Below are the code and all the weights of a small trained network. Each question names an input and a class and asks about switching units off, where a switched-off unit gives its printed mean instead of its output.

import numpy as np


def w(rows, s, z=0):
    codes = np.array(rows[::2]) - 128.0
    scale = np.full(codes.shape[1], s)
    scale[-1] = z or s
    return codes * scale


def f(y):
    return np.maximum(y, 0)


def log_softmax(a):
    a = a - a.max(-1, keepdims=True)
    return a - np.log(np.exp(a).sum(-1, keepdims=True))


def net(x, mask):
    res = np.array(x, float).reshape(1, 6) / 4 @ E
    y = f(res @ A[0][:, :-1].T + A[0][:, -1])
    res = res + np.where(mask, y, B[0][:, -1]) @ B[0][:, :-1]
    return log_softmax(res[-1] @ U[:, :-1].T + U[:, -1])


A, B = {}, {}
E = w([
[59,232,159,145,92,138,119,51,126],'x0',
[117,84,127,238,134,2,97,90,186],'x1',
[172,79,130,157,163,166,109,26,48],'x2',
[126,128,125,129,127,129,126,129,127],'x3',
[129,128,125,128,128,128,128,128,128],'x4',
[127,128,128,129,125,128,128,128,127],'x5',
],0.011)
A[0] = w([
[151,99,130,128,135,175,126,22,71,8],'neuron 0',
[122,80,137,137,136,164,132,59,82,141],'neuron 1',
[115,160,119,129,100,86,142,220,166,161],'neuron 2',
[128,113,117,117,137,109,140,113,119,97],'neuron 3',
[135,85,145,130,134,111,145,111,134,128],'neuron 4',
[145,48,120,138,131,142,119,112,86,142],'neuron 5',
[101,190,125,144,130,82,121,136,177,41],'neuron 6',
[105,143,121,122,119,89,118,210,187,91],'neuron 7',
[143,112,116,80,136,221,126,152,85,52],'neuron 8',
[155,130,132,128,154,115,123,123,135,89],'neuron 9',
[111,215,110,140,108,119,129,49,135,119],'neuron 10',
[143,137,124,52,143,233,131,154,88,135],'neuron 11',
[153,55,124,109,131,136,132,210,123,99],'neuron 12',
[173,63,111,95,141,135,142,200,146,49],'neuron 13',
[122,110,139,137,100,128,145,136,123,117],'neuron 14',
[148,64,115,139,145,101,119,106,127,136],'neuron 15',
[109,248,119,80,119,193,125,153,114,147],'neuron 16',
[149,140,116,92,132,168,132,127,124,97],'neuron 17',
[161,69,125,110,138,122,143,170,129,177],'neuron 18',
[104,127,121,144,129,100,133,206,159,59],'neuron 19',
[114,87,134,152,125,124,111,99,105,104],'neuron 20',
[133,141,123,77,121,221,135,162,87,204],'neuron 21',
[111,132,145,168,125,79,128,117,151,53],'neuron 22',
[89,238,131,113,112,154,141,158,147,152],'neuron 23',
[104,180,133,82,134,134,111,149,140,126],'neuron 24',
[142,97,129,141,107,140,134,126,138,99],'neuron 25',
[159,133,124,133,99,144,126,123,115,126],'neuron 26',
[132,91,124,117,124,152,132,131,116,78],'neuron 27',
[106,224,121,145,121,114,118,41,126,58],'neuron 28',
[148,41,116,149,148,130,119,136,103,91],'neuron 29',
[122,170,137,137,114,120,140,70,132,49],'neuron 30',
[117,167,143,139,124,122,138,70,134,42],'neuron 31',
],0.015,0.013)
B[0] = w([
[88,151,211,108,254,123,133,106,142,196],'neuron 0',
[143,128,64,154,119,119,113,159,130,208],'neuron 1',
[132,167,120,120,233,136,96,114,111,228],'neuron 2',
[101,125,125,114,97,126,111,108,116,133],'neuron 3',
[119,137,120,118,81,120,119,128,113,159],'neuron 4',
[135,109,123,123,42,120,143,124,126,191],'neuron 5',
[113,117,189,108,178,127,145,111,126,174],'neuron 6',
[160,169,47,134,149,136,109,154,132,203],'neuron 7',
[152,139,30,140,106,128,107,143,125,198],'neuron 8',
[117,102,131,128,119,138,140,143,134,133],'neuron 9',
[127,148,148,105,218,145,132,141,135,217],'neuron 10',
[158,188,48,134,218,130,90,143,130,247],'neuron 11',
[104,157,164,138,208,121,120,119,132,194],'neuron 12',
[98,124,202,104,201,126,129,116,130,184],'neuron 13',
[146,120,127,132,138,127,146,121,121,131],'neuron 14',
[141,117,110,115,60,153,140,147,121,190],'neuron 15',
[119,72,189,123,14,117,169,107,131,244],'neuron 16',
[143,119,103,146,100,122,129,123,120,164],'neuron 17',
[147,146,60,148,120,130,118,121,132,203],'neuron 18',
[148,125,46,143,117,125,118,126,120,173],'neuron 19',
[153,120,118,118,92,124,147,119,130,163],'neuron 20',
[97,139,197,112,215,118,128,118,132,254],'neuron 21',
[100,145,146,129,202,145,122,131,129,172],'neuron 22',
[104,72,209,134,44,129,161,124,128,226],'neuron 23',
[115,100,157,133,79,131,136,130,135,178],'neuron 24',
[141,125,131,104,108,114,135,127,130,136],'neuron 25',
[110,129,118,145,139,159,115,144,132,144],'neuron 26',
[144,131,112,137,101,119,125,113,111,141],'neuron 27',
[152,178,45,138,184,113,80,136,118,208],'neuron 28',
[137,103,120,143,50,126,141,130,134,179],'neuron 29',
[153,139,62,144,134,121,101,120,123,159],'neuron 30',
[144,133,52,127,131,141,120,153,130,158],'neuron 31',
],0.024,0.018)
U = w([
[79,145,172,114,197,145,143,105,128,254],'0',
[175,144,23,166,123,140,121,148,109,140],'1',
[118,50,149,140,7,139,198,111,116,42],'2',
],0.011,0.00061)

Each question gives the input, the list of numbers given to net, and the class t.
The units are the neurons (one row each of A and B). Each row of codes is followed by its name. A weight is (code - 128) times the scale printed after its matrix; where a second scale follows, it is the last column's (A, B and U).
mask holds one flag per neuron, in row order. A switched-off neuron (its flag False) gives its mean, the last column of its row in B, instead of its output. The means were averaged over made-up inputs and are rounded, as every weight is.
A unit's drop is (log p(t) with every unit on - log p(t) with that unit switched off) / (log p(t) with every unit on - log p(t) with every unit switched off).
most important unit: the unit with the biggest drop
k most important neurons: the k neurons with the biggest drops, biggest first
drop of u: that unit's drop, to one decimal
input [0,2,-1,0,-4,2], class 1: most important neuron : neuron 21
input [4,6,1,-7,4,1], class 1: 3 most important neurons : neuron 21; neuron 0; neuron 13
input [7,1,4,4,3,6], class 1: 2 most important neurons : neuron 21; neuron 28
input [1,6,5,6,-6,6], class 1: 2 most important neurons : neuron 16; neuron 23
input [8,1,2,-2,-3,8], class 1: 4 most important neurons : neuron 28; neuron 21; neuron 31; neuron 30
input [-2,-8,4,-2,8,8], class 1: 2 most important neurons : neuron 8; neuron 11
input [-7,-2,-1,-1,8,-4], class 0: 3 most important neurons : neuron 13; neuron 12; neuron 1
input [8,3,5,-2,-8,0], class 1: 2 most important neurons : neuron 28; neuron 21
input [1,-8,-8,6,-4,-6], class 2: 2 most important neurons : neuron 16; neuron 23
input [-6,0,-5,2,3,8], class 0: 3 most important neurons : neuron 13; neuron 12; neuron 8
input [2,5,4,4,8,8], class 1: 2 most important neurons : neuron 16; neuron 21
input [4,7,2,6,-1,6], class 1: 2 most important neurons : neuron 21; neuron 0
input [-6,5,1,-5,-5,-6], class 2: 2 most important neurons : neuron 11; neuron 28
input [-1,-4,3,0,1,0], class 1: most important unit : neuron 8
input [5,6,3,2,-3,-1], class 1: drop of neuron 21 : 0.5
input [6,0,0,-2,-4,6], class 2: drop of neuron 11 : 0.3
input [-4,1,3,4,0,1], class 2: drop of neuron 10 : 0.0
input [-1,6,5,6,-1,-1], class 2: drop of neuron 11 : 0.1
